Here is a tiny trained network, its code and every weight. The questions are about switching its units off for an input and a class, where a switched-off unit gives its printed mean instead of its output.

import numpy as np


def w(rows, s, z=0):
    codes = np.array(rows[::2]) - 128.0
    scale = np.full(codes.shape[1], s)
    scale[-1] = z or s
    return codes * scale


def f(y):
    return y / 2 * (1 + np.tanh(0.7978845608 * (y + 0.044715 * y**3)))


def log_softmax(a):
    a = a - a.max(-1, keepdims=True)
    return a - np.log(np.exp(a).sum(-1, keepdims=True))


def net(x, mask):
    res = np.array(x, float).reshape(1, 5) / 4 @ E
    y = f(res @ A[0][:, :-1].T + A[0][:, -1])
    res = res + np.where(mask, y, B[0][:, -1]) @ B[0][:, :-1]
    return log_softmax(res[-1] @ U[:, :-1].T + U[:, -1])


A, B = {}, {}
E = w([
[128,215,6,128],'x0',
[114,1,30,61],'x1',
[111,34,150,191],'x2',
[230,138,140,85],'x3',
[101,189,197,79],'x4',
],0.0079)
A[0] = w([
[171,53,105,108,60],'n0',
[53,175,122,194,135],'n1',
[190,85,167,12,212],'n2',
[93,182,109,211,142],'n3',
[246,161,86,190,194],'n4',
[199,174,202,161,168],'n5',
[193,135,125,91,254],'n6',
[123,73,104,145,143],'n7',
[65,166,139,177,140],'n8',
[193,80,62,201,138],'n9',
[77,181,82,70,115],'n10',
[244,113,119,146,169],'n11',
[82,56,181,155,151],'n12',
[196,96,82,181,159],'n13',
[172,85,87,140,97],'n14',
[66,94,143,149,171],'n15',
[237,124,189,144,172],'n16',
[68,57,134,167,118],'n17',
[30,78,97,74,245],'n18',
[118,57,95,161,186],'n19',
[178,142,109,155,117],'n20',
[116,189,161,149,200],'n21',
[159,126,88,90,206],'n22',
],0.013,0.0045)
B[0] = w([
[104,89,148,154,181],'n0',
[125,112,145,170,198],'n1',
[156,140,111,73,226],'n2',
[105,91,165,179,204],'n3',
[54,141,160,121,237],'n4',
[170,183,224,115,254],'n5',
[84,246,90,23,211],'n6',
[114,95,69,172,175],'n7',
[107,86,150,218,188],'n8',
[59,63,76,120,206],'n9',
[138,156,92,141,199],'n10',
[71,158,152,86,196],'n11',
[189,127,111,143,205],'n12',
[39,108,83,81,188],'n13',
[71,81,110,144,168],'n14',
[189,118,103,228,177],'n15',
[142,177,174,84,214],'n16',
[156,90,91,165,193],'n17',
[245,128,26,145,226],'n18',
[127,53,52,135,204],'n19',
[112,112,151,113,156],'n20',
[103,166,208,167,233],'n21',
[79,167,84,1,192],'n22',
],0.0077,0.0097)
U = w([
[201,177,17,30,205],'0',
[236,10,65,188,47],'1',
[193,200,234,40,252],'2',
[3,73,65,45,3],'3',
[107,98,251,255,18],'4',
],0.0074,0.0005)

Each question gives the input, the list of numbers given to net, and the class t.
The units are the neurons (one row each of A and B). Each row of codes is followed by its name. A weight is (code - 128) times the scale printed after its matrix; where a second scale follows, it is the last column's (A, B and U).
mask holds one flag per neuron, in row order. A switched-off neuron (its flag False) gives its mean, the last column of its row in B, instead of its output. The means were averaged over made-up inputs and are rounded, as every weight is.
A unit's drop is (log p(t) with every unit on - log p(t) with that unit switched off) / (log p(t) with every unit on - log p(t) with every unit switched off).
The circuit of an input: a set's keep is (log p(t) with only the set's units on - log p(t) with every unit switched off) / (log p(t) with every unit on - log p(t) with every unit switched off). Starting from the 12 units with the biggest drops (on a tie, the unit counted first), units are removed one at a time, each time the one whose removal leaves the highest keep (on an exact tie, the one counted first), for as long as the keep stays at least 0.8.
units of the circuit, in order: the units of the circuit, biggest drop first
unit that matters most: the unit with the biggest drop
k most important neurons: the k neurons with the biggest drops, biggest first
drop of u: that unit's drop, to one decimal
input [-6,-8,5,3,3], class 2: unit that matters most => n16
input [-1,-6,8,6,-8], class 3: units of the circuit, in order => n13; n9
input [7,-3,3,-7,-6], class 1: units of the circuit, in order => n11; n6
input [8,-7,-1,2,1], class 4: 2 most important neurons => n3; n8
input [6,8,-8,-3,-8], class 3: 3 most important neurons => n9; n14; n13
input [-1,4,6,4,-5], class 3: 3 most important neurons => n13; n9; n11
input [8,8,0,-5,2], class 0: 2 most important neurons => n18; n22
input [-7,-3,2,7,-7], class 2: 2 most important neurons => n16; n5
input [-5,2,-6,0,-1], class 0: 3 most important neurons => n5; n21; n4
input [7,-4,-7,2,-3], class 2: drop of n19 => 0.1
input [-7,5,-7,4,7], class 0: drop of n6 => 0.2
input [-7,-3,-2,-1,-3], class 2: drop of n16 => 0.2
